Each row has a name. Each question is about the rows just above it.

Columns, left to right: Y E S H L V T
[-0.72 -2.37 -3.62 -1.74  0.92  0.85 -0.30] : C
[-0.72 -2.37 -1.46 -1.74  0.92  0.85 -0.30] : K
[ 6.78  6.89  5.70  6.13 -7.71 -5.56  8.02] : R
[-1.74 -1.74] is in which column, read top down?
H
Which column holds this, read top down? [ 0.92 -7.71]
L
[-2.37 -2.37] is in which column, read top down?
E
Which column holds [-1.74  6.13] top down?
H
[-0.72  6.78] is in which column, read top down?
Y

Columns, left to right: Q W D G
[ 2.70  6.68  8.01 -8.00] : U
[ 2.40  6.68  8.73 -6.32] : A
[ 3.01  6.68  1.50 -8.00] : M
[ 3.06  6.68 -4.52 -8.00] : J
[ 3.11  6.68 -5.50 -6.93] : B
[ 3.01  6.68 -2.53 -8.00] : N
Which column holds [ 1.50 -4.52 -5.50] top down?
D
Which row holds [ 3.01  6.68  1.50 -8.00]?
M

Columns, left to right: pes bis Rom bofep tad ratev
[-0.31  0.19 -3.74  1.66  1.56 -1.19] -> rivo
[-0.93  0.18 -3.20  1.31  2.80  0.56] -> sab
[-0.81  0.17 -3.28  1.49  2.54 -0.03] -> buz
[-0.57  0.38 -4.19 -0.23  2.44  3.65] -> babin
[-0.86  0.66 -8.86  1.42  4.24  2.92] -> Boni
[-0.62  0.03 -1.86  1.74  1.72 -1.62] -> Muvud
Which column holds this, read top down? [1.56 2.80 2.54 2.44]
tad
Which column holds [-3.74 -3.20 -3.28 -4.19] top down?
Rom

Columns, left to right: Zem Vulu Mep mur dake Pote ridav bel Posag
[-2.24  0.00  2.57 -5.76  0.00  0.00  0.00 -5.15 -2.46] -> P
[-3.80 -3.77  7.09  5.07  4.62 -0.64 -4.83  4.18  3.47] -> F
[-3.80 -3.77  7.09  5.07  4.62  0.00 -1.50  2.26  2.77] -> X
[0.00 4.62] is in which column, read top down?
dake
[7.09 7.09] is in which column, read top down?
Mep

Columns, left to right: vogip dure Lozi Fuz Vodu
[ 3.15  0.68  0.75  0.61 -0.36] = Pav
[-2.07 -1.20 -1.73 -2.81  1.16] = kase
[ 8.22 -1.36  1.74  3.29 -0.29] = vome
[-0.81 -4.45  5.76 -4.92  8.34] = pitam
[ 0.56  0.34  1.31 -2.73  1.48] = biram
[-4.49 -0.42  5.27  2.41 -1.60] = ved
[ 8.22 -1.36  1.74  0.64 -5.12] = Nivo
[-0.43 -5.08  0.12 -6.57  2.85] = fafi
[ 3.91  1.13 -0.94  2.34  3.45] = luf
[ 3.12  1.07 -1.39  1.24  3.29] = dut
[-1.51 -1.08 -0.51  2.38  2.80] = ruvem
Which column holds [ 8.22 -0.81  0.56 -4.49  8.22] top down?
vogip
[1.74 5.76 1.31 5.27] is in which column, read top down?
Lozi

Columns, left to right: pog razup sotud Pof malo zukiz zal Pir lav simen
[ 4.11  5.23  1.21 -2.72  4.73  2.86 -4.85  5.51 -4.53 -3.04] : kupum
[ 3.41  5.31  5.19 -3.66  4.66  5.70  4.48 -5.93  2.74  7.74] : fegu
[ 2.63  2.70 -3.28  4.74  5.95  2.32  4.64  2.49  1.74  8.80] : Sok
[ 2.17  2.18  4.19 -5.51  1.05  8.65 -5.06 -0.35 -3.09 -6.35] : fid
[ 2.63  2.70 -3.28  4.74  5.95 -7.58  4.64  2.49  1.74  8.80] : kati
[ 2.78  2.80 -2.59  3.04  2.65 -5.18 -1.19  6.42 -4.31 -0.25] : kimob
[ 1.94  4.77 -2.85  3.71  6.27 -7.33  3.74  1.34 -0.61  7.59] : femi
Which column holds [-5.93  2.49 -0.35] top down?
Pir
Which column holds [2.17 2.63] top down?
pog
[2.63 2.78] is in which column, read top down?
pog
Which column holds this, read top down? [3.04 3.71]
Pof
[-3.09  1.74] is in which column, read top down?
lav
Which column holds this, read top down? [-4.53  2.74  1.74 -3.09  1.74 -4.31]
lav
Which column holds this, read top down? [-5.93  2.49]
Pir

Columns, left to right: lozov tafod Lita ligam
[ 0.33  0.40  1.61 -1.52] -> lifuf
[ 1.07 -0.19  1.32 -0.73] -> gel
[0.81 0.08 0.81 0.18] -> zapu
[-0.51 -0.04 -0.44 -0.39] -> taz
[ 2.76 -1.84  7.40 -2.42] -> daf
[ 0.95 -0.82  3.04 -0.43] -> Gor
[ 0.33 -0.53  1.61 -1.52] -> Rodid
[ 0.82 -0.21  0.92 -0.84] -> Nesof
Which column holds this, read top down? [-1.52 -0.73  0.18 -0.39 -2.42 -0.43 -1.52]
ligam
Which column holds [-0.43 -1.52] top down?
ligam
[ 0.08 -0.04 -1.84 -0.82] is in which column, read top down?
tafod
Which column holds this, read top down? [-0.19  0.08 -0.04 -1.84]
tafod
Which column holds this, read top down? [ 0.08 -0.04 -1.84]
tafod
Which column holds this, read top down? [ 0.18 -0.39 -2.42 -0.43 -1.52 -0.84]
ligam

Columns, left to right: Neda Fediv figus Git denov Rumep bikis mig res
[ 2.77  3.15  0.11 -6.94  0.54 -1.29 -4.79  5.49 -4.53] -> dufef
[ 0.11 -6.27  6.33  1.96 -3.16  5.95  7.30  5.88  6.89] -> duri
[ 4.75  5.39  1.49 -1.96  4.63 -1.89  1.55  2.61  2.49] -> dekad
[ 0.01  2.73  1.50 -2.55  4.25 -1.79  0.03  2.49 -3.20] -> zom
[-5.17 -6.60  0.02 -5.42 -4.08  3.85 -3.27 -1.57  1.14] -> voli
[-6.94  1.96] is in which column, read top down?
Git
[6.33 1.49] is in which column, read top down?
figus
Which column holds this, read top down? [-6.27  5.39]
Fediv
[5.88 2.61 2.49] is in which column, read top down?
mig
[0.11 6.33] is in which column, read top down?
figus
Which column holds [1.50 0.02] top down?
figus

Columns, left to right: Pel bukon Pugod kur
[ 2.03 -1.38  3.37  2.59] -> Dur
[ 0.69 -0.83  1.05  0.92] -> kogov
[-2.02  8.92 -1.38 -3.38] -> mizel
[ 3.24 -2.20  5.39  4.15] -> nibet
[ 1.39 -0.79  2.35  1.76] -> fefut
[ 5.05 -7.33  8.48  6.43] -> Keb
[ 4.21 -2.88  7.00  5.39] -> sozi
[ 3.80 -1.82  6.52  4.79] -> dupo
[ 4.71 -2.18  8.10  5.92] -> nof
[-3.36 -7.43 -8.14 -3.29] -> pogas
[ 2.56 -1.35  8.48  3.24] -> kagut
[ 2.56 -1.35  4.36  3.24] -> gobo
Which column holds [5.39 2.35 8.48 7.00 6.52] top down?
Pugod
Which column holds [-7.33 -2.88 -1.82 -2.18 -7.43 -1.35 -1.35] top down?
bukon
Which column holds this, read top down? [ 0.92 -3.38  4.15  1.76  6.43  5.39  4.79  5.92 -3.29  3.24  3.24]
kur
Which column holds [4.79 5.92] top down?
kur
[-3.38  4.15  1.76  6.43  5.39  4.79  5.92] is in which column, read top down?
kur
Which column holds this, read top down? [ 0.92 -3.38  4.15  1.76  6.43  5.39  4.79  5.92 -3.29]
kur
Which column holds this, read top down? [-3.29  3.24]
kur

Columns, left to right: Les zul Sona zamik
[ 0.08 -3.86 -2.50 -4.12] -> dok
[-3.50  0.67 -4.28 -1.57] -> miti
[-0.11 -2.41 -1.04  1.09] -> sifa
[-0.08  3.13 -1.16  2.53] -> defos
[ 8.17 -0.79 -3.49 -3.76] -> solag
[-1.73  4.18  3.33  4.26] -> dogab
[-4.01 -4.10  6.01  4.48] -> zukug
[-0.11 -2.41 -1.04 -2.32] -> sir
[ 6.49  0.02 -5.16  0.22] -> zelus
[-4.01  2.63  6.01  4.48] -> beniv
Which column holds this, read top down? [-4.01 -0.11  6.49 -4.01]
Les
Which column holds [-1.57  1.09  2.53 -3.76  4.26  4.48 -2.32  0.22  4.48] top down?
zamik
Which column holds this, read top down? [-3.49  3.33  6.01 -1.04 -5.16  6.01]
Sona
Which column holds this, read top down? [-1.57  1.09]
zamik
Which column holds [-0.79  4.18 -4.10 -2.41  0.02  2.63] top down?
zul
Which column holds [ 0.08 -3.50 -0.11 -0.08  8.17 -1.73 -4.01 -0.11  6.49] top down?
Les
[-0.08  8.17 -1.73 -4.01 -0.11] is in which column, read top down?
Les

